Here is a tiny trained network, its code and every weight. The questions are about switching its units off for an input and a class, where a switched-off unit gives its printed mean instead of its output.

import numpy as np


def w(rows, s, z=0):
    codes = np.array(rows[::2]) - 128.0
    scale = np.full(codes.shape[1], s)
    scale[-1] = z or s
    return codes * scale


def f(y):
    return y / 2 * (1 + np.tanh(0.7978845608 * (y + 0.044715 * y**3)))


def log_softmax(a):
    a = a - a.max(-1, keepdims=True)
    return a - np.log(np.exp(a).sum(-1, keepdims=True))


def net(x, mask):
    res = np.array(x, float).reshape(1, 7) / 4 @ E
    y = f(res @ A[0][:, :-1].T + A[0][:, -1])
    res = res + np.where(mask, y, B[0][:, -1]) @ B[0][:, :-1]
    return log_softmax(res[-1] @ U[:, :-1].T + U[:, -1])


A, B = {}, {}
E = w([
[129,128,128,128,128],'x0',
[128,128,128,128,128],'x1',
[45,245,56,67,138],'x2',
[199,178,73,161,19],'x3',
[131,127,127,125,129],'x4',
[126,146,232,43,42],'x5',
[182,230,195,161,200],'x6',
],0.011)
A[0] = w([
[145,145,137,122,144,2],'n1',
[113,60,81,82,102,65],'n2',
[155,190,92,151,60,102],'n3',
[100,50,47,132,115,90],'n4',
[212,214,170,116,162,73],'n5',
[67,90,192,113,192,27],'n6',
[130,144,170,73,90,26],'n7',
[213,33,217,176,111,91],'n8',
[150,124,214,24,57,94],'n9',
[180,170,131,108,34,116],'n10',
[160,160,123,161,57,52],'n11',
[153,174,158,126,181,68],'n12',
[87,60,118,65,190,69],'n13',
[175,204,207,125,164,73],'n14',
[211,152,92,99,76,44],'n15',
[206,50,176,190,147,81],'n16',
[110,206,75,74,152,87],'n17',
[114,156,207,46,56,55],'n18',
[210,187,157,102,172,50],'n19',
[52,217,122,54,100,104],'n20',
[130,131,52,187,151,56],'n21',
[180,157,76,159,74,49],'n22',
[105,145,176,95,84,30],'n23',
[78,106,208,56,171,88],'n24',
[156,71,167,164,121,42],'n25',
[145,200,146,204,187,81],'n26',
[114,124,112,152,135,88],'n27',
[66,193,108,81,106,34],'n28',
[182,175,95,149,79,59],'n29',
[70,104,185,75,163,66],'n30',
[150,153,93,139,32,87],'n31',
[40,65,86,119,46,67],'n32',
[29,119,158,80,210,44],'n33',
[9,235,45,116,164,78],'n34',
[96,146,204,138,158,71],'n35',
[132,139,124,151,102,32],'n36',
[156,168,204,62,76,79],'n37',
[80,58,104,32,47,69],'n38',
[148,118,33,160,158,40],'n39',
[150,107,35,203,193,16],'n40',
[123,125,201,87,69,103],'n41',
[142,127,78,173,182,33],'n42',
],0.012,0.0051)
B[0] = w([
[109,121,139,128,120,125],'n1',
[76,162,190,168,73,182],'n2',
[190,53,167,140,144,198],'n3',
[52,202,185,148,109,198],'n4',
[64,183,201,164,99,212],'n5',
[195,52,161,157,129,181],'n6',
[106,142,58,144,158,173],'n7',
[172,140,75,8,59,250],'n8',
[69,149,57,134,169,242],'n9',
[170,65,163,141,190,216],'n10',
[150,88,161,125,146,178],'n11',
[105,138,157,150,108,169],'n12',
[169,92,156,167,150,186],'n13',
[69,178,180,167,59,210],'n14',
[187,80,165,150,135,180],'n15',
[171,129,115,48,96,221],'n16',
[143,125,103,73,81,201],'n17',
[44,131,37,130,193,229],'n18',
[95,154,180,157,97,186],'n19',
[158,108,96,43,73,234],'n20',
[96,140,83,123,189,178],'n21',
[170,71,175,134,157,182],'n22',
[98,151,72,132,163,170],'n23',
[182,67,126,167,154,198],'n24',
[163,140,113,80,96,175],'n25',
[82,199,169,161,102,195],'n26',
[154,173,121,127,146,132],'n27',
[151,116,113,93,86,192],'n28',
[172,66,165,152,146,182],'n29',
[175,81,156,155,164,181],'n30',
[184,77,156,166,145,198],'n31',
[116,200,199,170,93,213],'n32',
[192,62,187,135,146,199],'n33',
[184,112,95,69,81,250],'n34',
[135,130,144,161,136,164],'n35',
[128,114,149,120,138,129],'n36',
[102,164,69,150,170,218],'n37',
[59,192,197,168,86,224],'n38',
[103,137,100,133,162,179],'n39',
[47,139,28,137,193,204],'n40',
[74,153,67,120,177,204],'n41',
[74,128,61,152,168,168],'n42',
],0.011,0.015)
U = w([
[134,136,101,5,8,103],'0',
[43,151,54,190,221,254],'1',
[42,204,232,241,18,75],'2',
[178,43,194,217,181,64],'3',
],0.011,0.0068)

Each question gives the input, the list of numbers given to net, and the class t.
The units are the neurons (one row each of A and B). Each row of codes is followed by its name. A weight is (code - 128) times the scale printed after its matrix; where a second scale follows, it is the last column's (A, B and U).
mask holds one flag per neuron, in row order. A switched-off neuron (its flag False) gives its mean, the last column of its row in B, instead of its output. The means were averaged over made-up inputs and are rounded, as every weight is.
A unit's drop is (log p(t) with every unit on - log p(t) with that unit switched off) / (log p(t) with every unit on - log p(t) with every unit switched off).
The circuit of an input: a set's keep is (log p(t) with only the set's units on - log p(t) with every unit switched off) / (log p(t) with every unit on - log p(t) with every unit switched off). Starting from the 12 units with the biggest drops (on a tie, the unit counted first), units are removed one at a time, each time the one whose removal leaves the highest keep (on an exact tie, the one counted first), for as long as the keep stays at least 0.8.
units of the circuit, in order: the units of the circuit, biggest drop first
most important unit: the unit with the biggest drop
k most important neurons: the k neurons with the biggest drops, biggest first
drop when u is switched off: that unit's drop, to one decimal
input [-2,3,-1,-5,-6,5,-4], class 1: units of the circuit, in order : (n9)
input [-6,3,3,8,-5,8,-8], class 1: 3 most important neurons : (n18 n9 n41)
input [-7,-6,-5,-4,-2,3,5], class 0: 2 most important neurons : (n8 n16)
input [-6,1,-8,0,1,-7,-1], class 0: 2 most important neurons : (n8 n16)
input [-7,7,1,3,3,7,7], class 1: 2 most important neurons : (n18 n37)
input [5,-2,8,-4,7,-6,8], class 0: 3 most important neurons : (n34 n17 n20)
input [-7,-2,6,8,-5,-1,-7], class 3: 2 most important neurons : (n3 n31)
input [3,8,-6,3,6,-4,-6], class 0: 4 most important neurons : (n8 n16 n5 n14)
input [3,2,4,6,-7,7,7], class 1: 3 most important neurons : (n18 n37 n9)
input [-4,1,-1,-5,3,4,2], class 3: 2 most important neurons : (n6 n24)
input [-2,-3,4,5,-4,-2,4], class 3: 4 most important neurons : (n8 n3 n29 n16)
input [7,3,3,4,-2,5,5], class 1: 3 most important neurons : (n18 n37 n38)
input [8,3,2,-5,-2,6,-6], class 1: 4 most important neurons : (n18 n9 n41 n14)
input [5,8,-6,-1,7,6,-8], class 2: 2 most important neurons : (n38 n32)
input [-5,-8,7,1,-8,0,8], class 2: most important unit : n5
input [2,-4,1,0,-3,6,-8], class 2: drop when n1 is switched off : 0.0
input [-2,6,1,-7,4,7,-7], class 1: drop when n9 is switched off : 0.8
input [-3,3,-1,4,0,3,-4], class 2: drop when n32 is switched off : 0.3
input [4,7,7,6,-7,-4,-1], class 0: drop when n34 is switched off : 0.8
input [8,-4,-6,5,4,1,-8], class 2: most important unit : n38
